Here is a tiny trained network, its code and every weight. The questions are about switching its units off for an input and a class, where a switched-off unit gives its printed mean instead of its output.

import numpy as np


def w(rows, s, z=0):
    codes = np.array(rows[::2]) - 128.0
    scale = np.full(codes.shape[1], s)
    scale[-1] = z or s
    return codes * scale


def norm(h):
    return h / np.sqrt((h * h).mean(-1, keepdims=True) + 1e-5)


def f(y):
    return np.maximum(y, 0)


def log_softmax(a):
    a = a - a.max(-1, keepdims=True)
    return a - np.log(np.exp(a).sum(-1, keepdims=True))


def net(x, mask):
    res = np.array(x, float).reshape(1, 3) / 4 @ E
    u = 0
    for l in range(2):
        y = f(norm(res) @ A[l][:, :-1].T + A[l][:, -1])
        res = res + np.where(mask[u : u + 4], y, B[l][:, -1]) @ B[l][:, :-1]
        u += 4
    return log_softmax(norm(res)[-1] @ U[:, :-1].T + U[:, -1])


A, B = {}, {}
E = w([
[49,41,100,247,1,147,79,107,156],'x0',
[38,27,230,79,7,119,133,159,60],'x1',
[134,127,146,117,128,167,106,109,128],'x2',
],0.0082)
A[0] = w([
[28,99,116,165,51,179,150,195,121,50],'0.n0',
[126,125,97,220,98,129,122,79,186,120],'0.n1',
[106,105,119,195,134,101,76,66,187,2],'0.n2',
[106,126,193,38,77,125,168,188,1,43],'0.n3',
],0.0072,0.002)
B[0] = w([
[95,159,108,124,151,64,64,23,88,253],'0.n0',
[161,149,129,176,202,255,167,210,179,241],'0.n1',
[179,93,225,243,139,129,185,131,159,204],'0.n2',
[165,106,162,179,184,163,202,234,135,253],'0.n3',
],0.0099,0.0067)
A[1] = w([
[165,82,173,17,130,133,189,134,106,59],'1.n0',
[52,18,208,147,45,57,55,66,132,122],'1.n1',
[254,199,119,73,195,115,109,151,162,252],'1.n2',
[36,80,117,116,75,90,13,73,112,132],'1.n3',
],0.007,0.0021)
B[1] = w([
[142,108,132,168,202,169,178,161,154,164],'1.n0',
[117,177,48,59,124,128,102,95,115,210],'1.n1',
[72,119,98,91,46,85,65,79,85,254],'1.n2',
[175,210,75,8,138,39,115,152,101,180],'1.n3',
],0.013,0.0089)
U = w([
[83,157,63,76,88,82,77,67,72,200],'0',
[128,87,172,140,62,121,145,126,153,3],'1',
[146,74,191,119,201,140,213,221,101,220],'2',
[151,101,157,124,84,125,159,119,174,3],'3',
[135,61,152,124,101,116,117,140,186,12],'4',
[171,130,100,254,158,202,134,123,206,221],'5',
[144,108,185,121,52,117,147,136,196,14],'6',
],0.018,0.0047)

Each question gives the input, the list of numbers given to net, and the class t.
The units are the neurons (one row each of A and B). Each row of codes is followed by its name. A weight is (code - 128) times the scale printed after its matrix; where a second scale follows, it is the last column's (A, B and U).
mask holds one flag per neuron, layer by layer. A switched-off neuron (its flag False) gives its mean, the last column of its row in B, instead of its output. The means were averaged over made-up inputs and are rounded, as every weight is.
A unit's drop is (log p(t) with every unit on - log p(t) with that unit switched off) / (log p(t) with every unit on - log p(t) with every unit switched off).
The circuit of an input: a set's keep is (log p(t) with only the set's units on - log p(t) with every unit switched off) / (log p(t) with every unit on - log p(t) with every unit switched off). Starting from all 8 units, units are removed one at a time, each time the one whose removal leaves the highest keep (on an exact tie, the one counted first), for as long as the keep stays at least 0.8.
circuit, biggest first: the units of the circuit, biggest drop first
unit that matters most: the unit with the biggest drop
k most important neurons: the k neurons with the biggest drops, biggest first
top k neurons in layer l: the k neurons of layer l with the biggest drops, biggest first
drop of u: that unit's drop, to one decimal
input [1,0,-2], class 5: unit that matters most	0.n1
input [0,1,-8], class 2: 3 most important neurons	(1.n2 0.n3 1.n1)
input [5,0,-8], class 5: 2 most important neurons	(0.n1 1.n2)
input [8,0,7], class 5: top 2 neurons in layer 0	(0.n1 0.n2)
input [0,-6,3], class 0: 2 most important neurons	(1.n2 0.n3)
input [0,5,-7], class 2: 2 most important neurons	(0.n3 1.n2)
input [0,-8,-2], class 0: 3 most important neurons	(1.n2 0.n3 1.n0)
input [-5,1,3], class 2: top 2 neurons in layer 0	(0.n0 0.n3)
input [6,0,-1], class 5: 3 most important neurons	(0.n1 0.n2 1.n2)
input [-7,-7,6], class 0: drop of 1.n2	0.1
input [0,3,8], class 2: drop of 0.n3	1.1
input [-8,-5,2], class 0: drop of 1.n2	0.4
input [0,3,5], class 2: drop of 0.n3	1.1
input [1,0,-7], class 5: circuit, biggest first	(1.n2)
